Below are the code and all the weights of a small trained network. Each question names an input and a class and asks about switching units off, where a switched-off unit gives its printed mean instead of its output.

import numpy as np


def w(rows, s, z=0):
    codes = np.array(rows[::2]) - 128.0
    scale = np.full(codes.shape[1], s)
    scale[-1] = z or s
    return codes * scale


def norm(h):
    return h / np.sqrt((h * h).mean(-1, keepdims=True) + 1e-5)


def f(y):
    return y / 2 * (1 + np.tanh(0.7978845608 * (y + 0.044715 * y**3)))


def log_softmax(a):
    a = a - a.max(-1, keepdims=True)
    return a - np.log(np.exp(a).sum(-1, keepdims=True))


def net(x, mask):
    res = np.array(x, float).reshape(1, 4) / 4 @ E
    u = 0
    for l in range(2):
        y = f(norm(res) @ A[l][:, :-1].T + A[l][:, -1])
        res = res + np.where(mask[u : u + 4], y, B[l][:, -1]) @ B[l][:, :-1]
        u += 4
    return log_softmax(norm(res)[-1] @ U[:, :-1].T + U[:, -1])


A, B = {}, {}
E = w([
[17,204,138,166,151,82,80,248,2,101],'x0',
[175,178,138,159,153,192,160,22,44,51],'x1',
[52,152,138,60,100,141,246,171,129,101],'x2',
[93,185,51,223,51,150,160,136,155,170],'x3',
],0.0045)
A[0] = w([
[2,132,156,124,153,141,148,129,87,168,139],'L0N0',
[184,110,157,205,161,116,39,116,99,206,64],'L0N1',
[143,69,202,49,182,88,96,131,118,57,3],'L0N2',
[151,72,81,109,141,67,95,247,207,170,95],'L0N3',
],0.0054,0.0034)
B[0] = w([
[233,128,143,96,87,88,108,98,161,123,209],'L0N0',
[175,78,95,89,101,97,244,250,99,157,222],'L0N1',
[88,152,93,254,162,71,174,193,238,62,203],'L0N2',
[66,141,232,148,68,163,134,60,88,65,253],'L0N3',
],0.0095,0.0031)
A[1] = w([
[101,193,143,62,112,84,184,63,162,99,161],'L1N0',
[153,147,61,156,216,134,177,61,45,86,117],'L1N1',
[41,187,81,87,159,38,14,189,2,93,69],'L1N2',
[100,186,64,171,66,183,78,121,159,189,254],'L1N3',
],0.0053,0.00061)
B[1] = w([
[220,67,74,144,143,116,74,192,109,190,211],'L1N0',
[8,152,205,36,56,22,69,165,164,107,217],'L1N1',
[140,79,79,93,184,206,158,32,174,160,253],'L1N2',
[109,143,159,153,255,81,96,164,180,98,172],'L1N3',
],0.0093,0.0038)
U = w([
[29,141,202,79,23,121,68,94,129,99,193],'0',
[172,55,55,105,203,208,115,31,201,180,112],'1',
[117,187,95,231,195,86,147,215,220,95,192],'2',
[231,84,83,73,91,111,181,254,91,168,68],'3',
[197,134,123,156,94,138,75,174,73,122,3],'4',
],0.0087,0.0022)

Each question gives the input, the list of numbers given to net, and the class t.
The units are the neurons (one row each of A and B). Each row of codes is followed by its name. A weight is (code - 128) times the scale printed after its matrix; where a second scale follows, it is the last column's (A, B and U).
mask holds one flag per neuron, layer by layer. A switched-off neuron (its flag False) gives its mean, the last column of its row in B, instead of its output. The means were averaged over made-up inputs and are rounded, as every weight is.
A unit's drop is (log p(t) with every unit on - log p(t) with that unit switched off) / (log p(t) with every unit on - log p(t) with every unit switched off).
The circuit of an input: a set's keep is (log p(t) with only the set's units on - log p(t) with every unit switched off) / (log p(t) with every unit on - log p(t) with every unit switched off). Starting from all 8 units, units are removed one at a time, each time the one whose removal leaves the highest keep (on an exact tie, the one counted first), for as long as the keep stays at least 0.8.
units of the circuit, in order: the units of the circuit, biggest drop first
most important unit: the unit with the biggest drop
k most important neurons: the k neurons with the biggest drops, biggest first
top k neurons in layer l: the k neurons of layer l with the biggest drops, biggest first
input [-4,3,6,-4], class 3: most important unit => L1N0
input [-7,5,-6,-8], class 2: units of the circuit, in order => (L0N2; L1N2)
input [2,-4,6,5], class 3: units of the circuit, in order => (L0N2; L1N1)
input [4,-4,7,1], class 3: 3 most important neurons => (L0N0; L1N0; L1N1)
input [-4,-1,3,-5], class 2: 2 most important neurons => (L0N2; L1N2)
input [1,6,1,3], class 0: 2 most important neurons => (L1N1; L0N2)
input [-4,-4,-5,6], class 2: top 3 neurons in layer 1 => (L1N3; L1N2; L1N1)
input [-5,-3,-8,-8], class 2: 2 most important neurons => (L0N2; L1N2)
input [4,5,-2,-6], class 2: 2 most important neurons => (L0N2; L0N3)
input [8,-8,0,6], class 0: 3 most important neurons => (L0N3; L0N2; L1N0)
input [0,-5,5,-6], class 2: 3 most important neurons => (L0N2; L1N1; L1N0)
input [7,6,-4,-4], class 1: 2 most important neurons => (L1N2; L0N3)
input [2,6,-8,1], class 3: 2 most important neurons => (L0N1; L0N3)
input [3,0,7,2], class 3: most important unit => L0N0
input [-4,-4,-6,2], class 3: 2 most important neurons => (L0N1; L1N1)
input [6,0,3,-3], class 1: 2 most important neurons => (L1N2; L0N1)
input [1,1,3,1], class 4: units of the circuit, in order => (L0N0; L1N2)
input [1,5,-5,-3], class 0: top 2 neurons in layer 1 => (L1N1; L1N0)
input [-2,-6,4,5], class 0: top 2 neurons in layer 0 => (L0N3; L0N2)
input [5,-8,-5,3], class 0: most important unit => L0N3
input [5,2,4,1], class 1: top 2 neurons in layer 0 => (L0N1; L0N3)
input [-2,7,6,4], class 0: top 2 neurons in layer 0 => (L0N1; L0N2)
